What each symbol does to the objects:
* | @ § %
tuk | kel pov zet
fir | buv gis tup
pag | lup fup tud
dun | kog beb tul
tuf | gid bis rul
puv | buf keb teg
buv | gis sep pef
sar | ror tud tik
von | pap boz vof
bir | non dol puv
nes | dud tuk gug
liv | toz gug koz
gug | faz zet vur
bog | pog kof tuk
pap | boz fon sez
pov | bes pep pap
vot | zin noz met
met | riz det gis
ruk | vam tuf led
tik | vik kuz kez
kar | bev suv mel
mup | suz vof lor
vuk | daf bog nes
bis | dun kog meb
mur | led dar gos
koz | rak vur sof
sof | taf der mep
fup | raf bos zep
lag | zik rez gid
boz | fon koz rif
gis | sep tok dup
ror | tud muz vik
sep | tok tez ruk
sal | sar ror kal
dol | mel vot keb
kir | nim mep noz
per | naf teg tez
raf | bos nat kor
kal | tik vik kof
kog | beb mur guf
vaf | meb tul pag
dar | rul vaf zef
pog | kof kez kel
rul | vaf meb lov
vof | sez rif bev
zet | von pap suz
rer | sof taf nim
mep | bir non gef
vam | tuf gid dar
guf | zol gos raf
pef | dup ruk beb
kor | kep kap daf
zep | kor kep vuk
gok | nes dud toz
meb | tul guf lup
kel | pov bes von
kap | kal tik pog
mig | mes gok pep
sez | rif rer suv
lov | pag lup ror
kek | zef lov sal
tup | pef dup kog
dud | tuk kel faz
rif | rer sof kir
der | lor kar non
zef | lov pag sar
buf | keb gir lik
dup | ruk vam mur
kez | mig mes bes
gid | bis dun vaf
riz | det per sep
zik | rez tup bis
dep | vuk daf gok
bos | nat sal kep
faz | zet von mup
kof | kez mig pov
vur | mup suz der
tez | lag zik tuf
gos | kek zef nat
led | dar rul kek
nim | mep bir laf
lor | kar bev dol
rez | tup pef dun
gef | puv buf naf
suz | vof sez kar
bev | suv kir vot
tud | muz zep kuz
non | dol mel buf
teg | lik fir zik
tul | guf zol fup
rak | vur mup taf
pep | liv toz fon
kep | kap kal bog
muz | zep kor dep
daf | bog pog dud
beb | mur led zol
mel | vot zin gir
gir | met riz buv
tok | tez lag vam
fon | koz rak rer
suv | kir nim zin
det | per naf tok
toz | gug faz rak
noz | laf gef det
bes | pep liv boz
kuz | dep vuk mes
taf | der lor bir
zol | gos kek bos
keb | gir met fir
nat | sal sar kap
mes | gok nes liv
vik | kuz dep mig
zin | noz laf riz
lik | fir buv rez
laf | gef puv per
naf | teg lik lag
lup | fup raf muz

In the rows, zero is written as 28.

The rows follow the links: the fewer symbols apart two objects are, the more alike their rows tend to be.

Some objects and rows for them; each showing differs a little:
vof
[ 27,  23,  27,  23,  29,  23,  21,  21,  28,  36,  36,  24,  34,  22,  27,  11,  33,  30,  29,  27,  18,  35,  26,  26,  32,  29,  35,  37,  30,  37,  24,  34,  24,  27,  20,  35,  35,  32,  45,  20,  30,  38,   9,  16,  35,  17,  47,  15,  19,  20,  27,  37,  38,  27,  27,  30,  32,  20,  36,  32,  18,  36,  23]
pog
[ 31,  38,  17,  18,  33,  34,  26,  25,  43,  27,  29,  27,  16,  14,  24,  18,  28,  22,  13,  26,  27,  25,  28,  28,  33,  41,  23,  27,  17,  23,  35,  20,  31,  28,  25,  40,  46,  22,  22,  25,  17,  37,  30,  36,  35,  30,  32,  30,  28,  23,  35,  11,  23,  23,  34,  34,  32,  32,  21,  22,  41,  33,  25]
zef
[ 37,  37,  37,  35,  19,  23,  35,  38,  24,  25,  20,  25,  26,  24,  26,  28,  23,  24,  28,  30,  28,  34,  19,  30,  22,  24,  20,  14,  16,  19,  32,  24,  35,  31,  37,  26,  18,  27,  33,  33,  22,  32,  42,  39,  25,  28,  21,  29,  37,  35,  27,  31,   1,  35,  34,  37,  36,  42,  21,  29,  28,  28,  32]
per
[ 30,  22,  27,  37,  26,  44,  19,  22,  35,  18,  36,  45,  25,  26,  33,  31,  24,  32,  29,  21,  39,  19,  33,  38,  22,  26,  29,  42,  44,  35,  33,  32,  26,  40,  25,  12,  33,  29,  27,  33,  30,  12,  37,  23,  23,  19,  21,  23,  23,  28,  32,  27,  18,  28,  27,  31,  22,  17,  32,  32,  29,  17,  34]
meb
[ 43,  22,  33,  38,  13,  20,  25,  40,  27,  33,  14,  24,  31,  27,  29,  27,  33,  28,  41,  34,  36,  34,  27,  37,  25,  24,  23,  14,  27,  33,  29,  25,  37,  33,  35,  22,  20,  25,  45,  24,  26,  34,  39,  36,  34,  37,  21,  19,  28,  42,  30,  32,  14,  36,  27,  37,  34,  35,  22,  24,  20,  39,  26]
dol
[ 16,  10,  27,  32,  30,  34,  31,  24,  26,  29,  39,  28,  30,  34,  25,  37,  29,  22,  30,  31,  29,  30,  34,  29,  25,  25,  31,  38,  39,  31,  21,  32,  13,  28,  26,  25,  29,  39,  26,  34,  42,  26,  13,  13,  30,  23,  24,  34,  24,  23,  29,  43,  46,  21,  27,  16,  23,  16,  38,  35,  28,  19,  27]
vik
[ 31,  41,  37,  22,  39,  20,  29,  30,  35,  32,  21,  29,  15,  14,  35,  24,  34,  28,  19,  22,  22,  28,  28,  21,  36,  40,  23,  19,  18,  26,  34,  22,  31,  22,  26,  45,  31,  20,  20,  19,  25,  30,  49,  36,  31,  29,  34,  29,  24,  35,  35,  20,  20,  32,  28,  33,  32,  40,  27,  31,  39,  38,  28]
nes
[ 26,  32,  22,  14,  35,  24,  31,  25,  33,  35,  31,  16,  34,  25,  14,  12,  32,  23,  17,  37,  27,  32,  31,  23,  35,  37,  32,  33,  15,  23,  32,  24,  34,  24,  31,  39,  38,  23,  28,  24,  23,  37,  13,  31,  34,  38,  35,  28,  26,  21,  29,  18,  40,  26,  25,  33,  38,  32,  16,  21,  42,  35,  26]
rez
[ 29,  26,  37,  35,  25,  25,  32,  31,  15,  25,  23,  30,  45,  47,  26,  35,  25,  38,  41,  34,  39,  23,  33,  27,  22,  20,  33,  33,  37,  28,  32,  33,  38,  33,  38,  12,  12,  25,  29,  35,  32,  12,  33,  32,  17,  38,  18,  27,  30,  34,  21,  31,  27,  38,  19,  30,  27,  30,  22,  26,  27,  21,  37]
bev
[ 19,  30,  28,  29,  31,  36,  31,  20,  23,  21,  46,  31,  29,  25,  25,  25,  17,  25,  22,  24,  18,  30,  18,  26,  24,  22,  31,  41,  28,  24,  24,  36,  18,  28,  23,  26,  31,  40,  28,  36,  30,  29,  12,  17,  21,   7,  34,  30,  31,  13,  25,  41,  24,  25,  36,  24,  28,  21,  39,  38,  25,  15,  33]
pap
[ 24,  38,  14,  16,  35,  34,  23,  20,  31,  29,  33,  29,  23,  28,  37,  28,  27,  35,  24,  20,  13,  25,  23,  25,  35,  32,  30,  28,  26,  30,  20,  28,  25,  19,  15,  39,  38,  29,  23,  22,  22,  36,  16,  24,  29,  22,  46,  32,  32,  15,  27,  20,  44,  21,  34,  19,  20,  22,  35,  22,  18,  31,  21]
vur
[ 27,  24,  17,  20,  29,  29,  19,  22,  33,  34,  35,  25,  28,  24,  30,  18,  33,  30,  29,  26,  18,  31,  27,  30,  34,  31,  33,  32,  32,  38,  21,  31,  22,  24,  18,  36,  40,  32,  39,  19,  26,  41,   9,  18,  38,  22,  46,  20,  23,  19,  30,  28,  45,  23,  29,  25,  27,  17,  36,  26,  16,  36,  18]
tok
[ 29,  15,  29,  36,  20,  32,  27,  29,  23,  25,  28,  31,  43,  42,  18,  30,  26,  31,  38,  38,  48,  24,  38,  34,  21,  21,  33,  39,  40,  32,  33,  32,  33,  40,  38,  10,  22,  26,  34,  35,  33,  15,  24,  28,  25,  39,  14,  23,  25,  32,  25,  30,  30,  32,  19,  33,  30,  24,  20,  25,  32,  21,  34]
dud
[ 24,  33,  23,  13,  35,  21,  33,  25,  30,  35,  31,  16,  36,  28,  14,  12,  30,  25,  19,  36,  26,  32,  32,  19,  35,  36,  34,  34,  16,  23,  32,  27,  35,  23,  31,  40,  37,  22,  28,  24,  23,  36,  13,  31,  33,  37,  37,  28,  26,  21,  26,  20,  42,  27,  24,  33,  37,  33,  17,  22,  42,  35,  26]
ruk
[ 31,  34,  33,  35,  24,  30,  29,  32,  18,  20,  19,  35,  35,  45,  37,  44,  23,  41,  40,  26,  34,  20,  27,  29,  23,  20,  29,  23,  35,  26,  28,  31,  37,  30,  31,  15,  13,  25,  21,  34,  27,  12,  42,  34,  14,  35,  19,  32,  37,  35,  21,  27,  22,  35,  26,  27,  20,  31,  26,  24,  21,  21,  34]
sof
[ 24,  29,  34,  25,  32,  24,  27,  19,  22,  30,  40,  28,  36,  21,  27,  10,  26,  30,  26,  27,  16,  35,  20,  23,  27,  24,  35,  41,  27,  30,  26,  38,  24,  28,  23,  31,  30,  35,  41,  27,  30,  32,  13,  16,  26,   8,  45,  18,  22,  17,  25,  43,  25,  32,  30,  32,  35,  24,  38,  39,  23,  26,  31]
lik
[ 30,  17,  22,  38,  20,  45,  21,  25,  34,  20,  35,  39,  30,  31,  25,  30,  24,  29,  31,  30,  46,  19,  35,  40,  20,  25,  29,  42,  43,  34,  33,  30,  27,  43,  30,   9,  34,  30,  32,  35,  28,  16,  28,  25,  27,  28,  14,  23,  25,  28,  32,  25,  22,  27,  27,  32,  25,  16,  26,  27,  32,  18,  32]
lov
[ 35,  38,  33,  34,  19,  25,  37,  39,  25,  24,  21,  25,  24,  23,  25,  30,  22,  23,  26,  30,  28,  33,  16,  29,  22,  24,  19,  13,  15,  17,  31,  23,  34,  29,  37,  25,  19,  27,  29,  33,  21,  34,  40,  41,  25,  29,  19,  32,  39,  34,  26,  30,   1,  33,  36,  36,  33,  42,  22,  29,  28,  27,  33]
pag
[ 35,  38,  32,  34,  20,  27,  36,  38,  26,  24,  21,  25,  22,  23,  25,  33,  21,  20,  25,  30,  28,  33,  17,  30,  22,  25,  19,  13,  14,  15,  30,  22,  33,  29,  36,  27,  21,  29,  26,  34,  21,  34,  38,  41,  26,  29,  17,  35,  41,  33,  27,  28,   3,  31,  37,  34,  32,  42,  22,  28,  30,  26,  31]
dun
[ 38,  28,  20,  36,  17,  35,  22,  36,  28,  23,  17,  34,  24,  38,  39,  47,  26,  36,  41,  24,  35,  22,  28,  40,  24,  24,  22,  14,  36,  32,  25,  25,  32,  31,  28,  16,  21,  26,  27,  29,  24,  25,  41,  37,  25,  37,  18,  32,  38,  37,  28,  20,  24,  28,  30,  25,  17,  26,  26,  19,  14,  27,  24]
bog
[ 32,  39,  20,  18,  35,  33,  26,  26,  44,  27,  29,  28,  15,  13,  27,  18,  28,  23,  12,  24,  26,  25,  26,  27,  33,  42,  22,  26,  16,  23,  35,  21,  32,  27,  25,  40,  44,  22,  21,  24,  18,  35,  34,  37,  34,  29,  32,  30,  29,  25,  36,  11,  20,  24,  34,  35,  32,  33,  23,  24,  41,  33,  26]
bes
[ 21,  43,  30,  10,  42,  19,  35,  22,  22,  33,  31,  19,  37,  33,  23,  17,  29,  32,  20,  30,  16,  30,  26,  13,  36,  33,  36,  32,  16,  21,  29,  30,  35,  17,  27,  42,  28,  24,  22,  24,  27,  30,  17,  29,  24,  31,  43,  30,  29,  20,  21,  23,  41,  31,  25,  28,  33,  35,  24,  26,  36,  33,  29]
vam
[ 32,  35,  30,  35,  23,  32,  27,  32,  19,  19,  19,  35,  32,  44,  38,  45,  22,  40,  40,  24,  32,  20,  27,  31,  23,  20,  27,  20,  35,  27,  28,  30,  35,  29,  32,  15,  13,  25,  22,  33,  25,  14,  42,  35,  15,  34,  19,  33,  38,  34,  22,  24,  22,  34,  27,  26,  18,  30,  26,  23,  19,  22,  32]
ror
[ 28,  22,  28,  29,  26,  20,  38,  40,  32,  34,  17,  16,  19,  27,  24,  38,  34,  16,  26,  36,  32,  34,  32,  28,  30,  34,  20,  11,  17,  22,  26,  18,  24,  23,  34,  37,  26,  28,  20,  28,  30,  40,  33,  37,  38,  44,  17,  41,  33,  38,  32,  26,  33,  22,  29,  24,  29,  38,  22,  23,  36,  36,  23]
muz
[ 29,  24,  33,  27,  30,  16,  37,  39,  31,  38,  16,  17,  20,  26,  26,  36,  38,  19,  26,  36,  29,  35,  34,  25,  34,  36,  21,  12,  18,  24,  28,  18,  25,  22,  34,  42,  24,  24,  21,  24,  32,  38,  37,  35,  38,  44,  22,  37,  27,  41,  33,  27,  36,  25,  25,  25,  30,  39,  23,  27,  38,  39,  23]
sep
[ 30,  14,  26,  37,  19,  34,  26,  29,  26,  25,  30,  31,  42,  39,  18,  29,  26,  29,  36,  37,  48,  24,  38,  36,  21,  22,  33,  40,  40,  32,  33,  31,  32,  40,  36,   9,  25,  27,  35,  36,  32,  16,  23,  27,  26,  38,  13,  23,  26,  30,  27,  29,  29,  30,  21,  32,  30,  21,  20,  24,  33,  21,  34]

Each walk starts at a row. The symbols on each line, taken left to right, move it on to the next object.
Answer with the object's row; about right is enough.
---
[ 22,  32,  34,  27,  32,  28,  29,  19,  22,  25,  44,  30,  34,  22,  25,  15,  22,  28,  23,  24,  15,  33,  18,  23,  25,  21,  34,  42,  27,  26,  26,  38,  24,  28,  23,  28,  29,  37,  36,  32,  29,  30,  13,  16,  22,   6,  42,  22,  26,  15,  24,  42,  22,  31,  33,  30,  33,  24,  38,  40,  24,  21,  34]
@ § @ @ § § -> [ 16,  13,  25,  32,  29,  36,  31,  23,  26,  28,  41,  28,  29,  33,  25,  38,  27,  21,  28,  30,  28,  30,  31,  29,  25,  23,  30,  39,  37,  29,  21,  32,  12,  29,  26,  24,  30,  40,  24,  35,  40,  28,  11,  13,  29,  21,  23,  35,  26,  21,  28,  42,  44,  18,  29,  17,  22,  15,  38,  34,  27,  17,  28]
§ @ % @ § § -> [ 30,  19,  21,  38,  23,  46,  19,  24,  35,  19,  36,  41,  28,  29,  26,  30,  24,  30,  29,  27,  44,  19,  33,  40,  19,  25,  29,  42,  43,  35,  33,  31,  27,  43,  29,  10,  35,  30,  30,  35,  28,  15,  31,  25,  25,  24,  18,  23,  25,  27,  33,  26,  19,  27,  27,  31,  23,  16,  28,  29,  31,  16,  33]
---
[ 29,  29,  38,  34,  25,  26,  32,  31,  15,  24,  21,  32,  42,  46,  29,  36,  24,  39,  40,  32,  37,  23,  32,  28,  23,  19,  33,  30,  36,  27,  31,  34,  38,  32,  37,  13,  11,  24,  27,  35,  31,  10,  35,  31,  16,  37,  18,  28,  31,  34,  20,  30,  25,  38,  21,  30,  26,  31,  23,  27,  26,  21,  36]
% % % § @ % -> [ 29,  37,  40,  23,  39,  16,  33,  33,  31,  36,  16,  25,  17,  18,  34,  26,  37,  26,  23,  26,  23,  31,  30,  20,  37,  39,  24,  18,  18,  26,  33,  21,  30,  20,  28,  46,  27,  20,  21,  20,  29,  31,  48,  36,  33,  33,  33,  30,  22,  39,  33,  24,  26,  32,  26,  30,  32,  42,  27,  32,  38,  40,  27]
% @ % @ -> [ 21,  45,  30,  11,  43,  19,  35,  22,  21,  31,  30,  21,  35,  33,  26,  18,  28,  34,  21,  27,  14,  28,  25,  12,  37,  33,  36,  31,  17,  21,  28,  30,  36,  16,  25,  41,  28,  25,  20,  24,  25,  30,  17,  29,  23,  29,  45,  31,  30,  19,  20,  23,  41,  30,  25,  28,  31,  35,  25,  26,  33,  32,  29]
---
[ 22,  47,  22,  13,  41,  28,  28,  20,  26,  27,  33,  28,  28,  31,  36,  25,  26,  35,  22,  19,  10,  25,  22,  18,  36,  32,  33,  29,  22,  24,  24,  30,  30,  15,  19,  41,  33,  29,  18,  23,  22,  32,  18,  27,  22,  23,  46,  34,  35,  15,  23,  19,  41,  25,  32,  21,  23,  28,  33,  25,  24,  29,  25]
% @ @ § @ -> [ 25,  28,  34,  25,  30,  23,  25,  20,  24,  31,  40,  27,  37,  21,  26,  10,  28,  30,  27,  26,  16,  36,  23,  23,  28,  25,  35,  40,  28,  33,  25,  37,  25,  27,  23,  32,  31,  34,  44,  25,  30,  32,  13,  15,  28,  11,  46,  16,  21,  18,  25,  41,  28,  31,  28,  31,  35,  24,  37,  38,  22,  30,  30]
% @ @ § @ -> [ 16,   9,  30,  33,  30,  31,  30,  25,  26,  31,  37,  29,  30,  35,  27,  37,  31,  23,  32,  32,  30,  30,  35,  28,  27,  24,  33,  40,  41,  34,  21,  32,  13,  29,  26,  26,  28,  39,  26,  32,  44,  25,  16,  13,  31,  24,  24,  32,  22,  26,  29,  44,  47,  21,  23,  17,  23,  15,  37,  35,  27,  20,  27]
---
[ 30,  14,  23,  37,  19,  38,  24,  27,  28,  24,  31,  33,  39,  37,  19,  30,  26,  29,  34,  36,  48,  23,  37,  38,  20,  22,  31,  41,  42,  32,  33,  31,  31,  42,  35,   8,  28,  28,  34,  36,  31,  17,  23,  26,  27,  36,  13,  23,  25,  29,  28,  28,  28,  29,  23,  33,  29,  19,  21,  24,  32,  20,  34]
§ % % @ -> [ 43,  19,  27,  38,  12,  24,  23,  40,  30,  33,  14,  25,  30,  29,  30,  32,  33,  29,  42,  32,  38,  33,  29,  40,  24,  24,  22,  12,  31,  36,  27,  24,  34,  34,  33,  20,  22,  26,  43,  24,  25,  34,  38,  36,  35,  39,  21,  20,  29,  42,  30,  27,  20,  32,  26,  34,  30,  31,  23,  21,  17,  39,  24]
% § @ @ -> [ 31,  32,  25,  33,  21,  30,  39,  39,  29,  25,  22,  21,  18,  25,  23,  39,  23,  17,  23,  32,  30,  32,  21,  32,  24,  28,  17,  10,  13,  15,  28,  19,  28,  27,  35,  29,  25,  30,  20,  34,  22,  38,  34,  40,  30,  35,  13,  41,  42,  32,  30,  25,  14,  24,  38,  28,  29,  38,  21,  24,  32,  25,  28]
---
[ 30,  34,  35,  35,  25,  28,  30,  32,  16,  21,  20,  35,  38,  46,  34,  42,  22,  40,  40,  27,  34,  21,  28,  28,  23,  19,  30,  25,  36,  27,  30,  32,  37,  30,  33,  14,  11,  25,  23,  34,  29,  12,  40,  33,  13,  36,  19,  31,  35,  34,  21,  27,  23,  36,  24,  28,  22,  32,  25,  25,  22,  21,  36]
§ § % @ @ -> [ 43,  25,  36,  38,  14,  19,  27,  40,  26,  32,  15,  24,  32,  25,  28,  26,  32,  28,  38,  34,  35,  35,  26,  35,  25,  23,  24,  15,  25,  31,  30,  26,  37,  33,  36,  23,  18,  25,  44,  26,  26,  33,  40,  37,  32,  35,  22,  19,  28,  41,  29,  33,  11,  38,  27,  39,  36,  37,  21,  26,  22,  38,  28]
% @ @ § -> [ 30,  25,  24,  31,  24,  26,  39,  39,  32,  31,  20,  18,  18,  26,  23,  41,  29,  15,  24,  35,  32,  34,  28,  31,  27,  32,  17,  10,  16,  18,  26,  17,  24,  25,  35,  34,  26,  29,  19,  31,  27,  40,  33,  38,  36,  41,  14,  43,  38,  35,  31,  25,  28,  21,  34,  24,  29,  37,  21,  23,  35,  31,  24]
---
[ 43,  20,  29,  38,  13,  21,  24,  40,  29,  33,  14,  25,  30,  27,  29,  29,  33,  28,  42,  33,  37,  33,  29,  39,  25,  24,  23,  14,  30,  35,  28,  26,  35,  34,  35,  22,  21,  24,  44,  23,  26,  34,  39,  36,  36,  38,  22,  19,  28,  42,  30,  29,  17,  33,  27,  36,  32,  34,  23,  24,  19,  39,  25]
@ @ @ % % § -> [ 29,  34,  41,  24,  37,  13,  33,  33,  31,  36,  15,  23,  18,  19,  33,  28,  38,  26,  24,  28,  25,  32,  31,  20,  37,  39,  24,  16,  18,  27,  32,  22,  30,  20,  30,  46,  25,  20,  21,  19,  31,  33,  47,  36,  33,  35,  30,  31,  22,  40,  33,  25,  28,  32,  24,  30,  33,  42,  25,  32,  38,  41,  25]
§ % % @ @ § -> [ 21,  48,  24,  12,  42,  25,  30,  21,  23,  28,  32,  27,  28,  33,  33,  24,  26,  37,  21,  21,  11,  25,  23,  15,  36,  32,  33,  30,  20,  23,  24,  30,  31,  15,  21,  41,  31,  27,  18,  24,  22,  31,  19,  27,  21,  23,  47,  35,  34,  17,  21,  20,  41,  27,  30,  23,  25,  30,  31,  25,  26,  29,  26]
---
[ 30,  36,  16,  17,  33,  34,  26,  26,  43,  29,  30,  26,  19,  15,  21,  16,  28,  21,  12,  28,  28,  26,  28,  28,  33,  42,  25,  28,  16,  23,  33,  21,  32,  28,  26,  39,  46,  22,  24,  24,  19,  38,  26,  35,  36,  32,  32,  29,  29,  23,  35,  11,  26,  22,  33,  34,  33,  31,  19,  21,  42,  34,  25]
§ § § @ -> [ 23,  35,  26,  12,  37,  20,  34,  24,  26,  35,  31,  17,  38,  30,  15,  13,  30,  26,  19,  36,  24,  32,  30,  17,  36,  34,  36,  34,  15,  22,  32,  28,  35,  21,  30,  41,  33,  23,  27,  24,  24,  33,  13,  30,  31,  36,  37,  29,  26,  21,  24,  21,  41,  28,  23,  32,  37,  34,  18,  24,  41,  35,  27]
% @ § § @ -> [ 28,  25,  15,  20,  29,  30,  18,  22,  34,  33,  34,  25,  27,  24,  32,  21,  32,  31,  28,  25,  18,  31,  27,  30,  34,  31,  32,  32,  31,  38,  21,  30,  22,  25,  17,  37,  41,  32,  35,  20,  27,  41,  10,  19,  36,  22,  46,  24,  25,  18,  30,  26,  47,  20,  30,  23,  25,  17,  36,  25,  17,  35,  18]
---
[ 31,  34,  15,  17,  32,  33,  27,  26,  42,  30,  31,  23,  21,  16,  19,  15,  28,  20,  13,  31,  29,  28,  29,  28,  32,  41,  26,  29,  16,  24,  33,  21,  32,  28,  27,  38,  46,  22,  26,  24,  18,  39,  22,  35,  36,  34,  32,  30,  28,  23,  34,  12,  29,  21,  31,  34,  34,  30,  18,  21,  42,  34,  24]
% @ § § § -> [ 23,  42,  16,  14,  37,  31,  25,  20,  29,  28,  33,  29,  24,  29,  38,  28,  26,  35,  23,  19,  11,  25,  23,  22,  36,  32,  32,  27,  24,  27,  21,  29,  26,  18,  16,  39,  38,  30,  20,  22,  22,  35,  18,  25,  25,  22,  46,  33,  34,  15,  26,  19,  43,  22,  33,  19,  21,  24,  35,  22,  20,  30,  22]
@ @ § § @ -> [ 28,  22,  19,  21,  29,  26,  20,  22,  32,  36,  36,  24,  31,  24,  30,  16,  33,  30,  30,  27,  18,  33,  28,  28,  34,  30,  33,  34,  31,  38,  22,  31,  22,  26,  19,  37,  39,  32,  41,  19,  29,  41,   9,  18,  37,  20,  46,  18,  21,  19,  29,  31,  42,  25,  28,  26,  29,  19,  36,  28,  17,  37,  20]
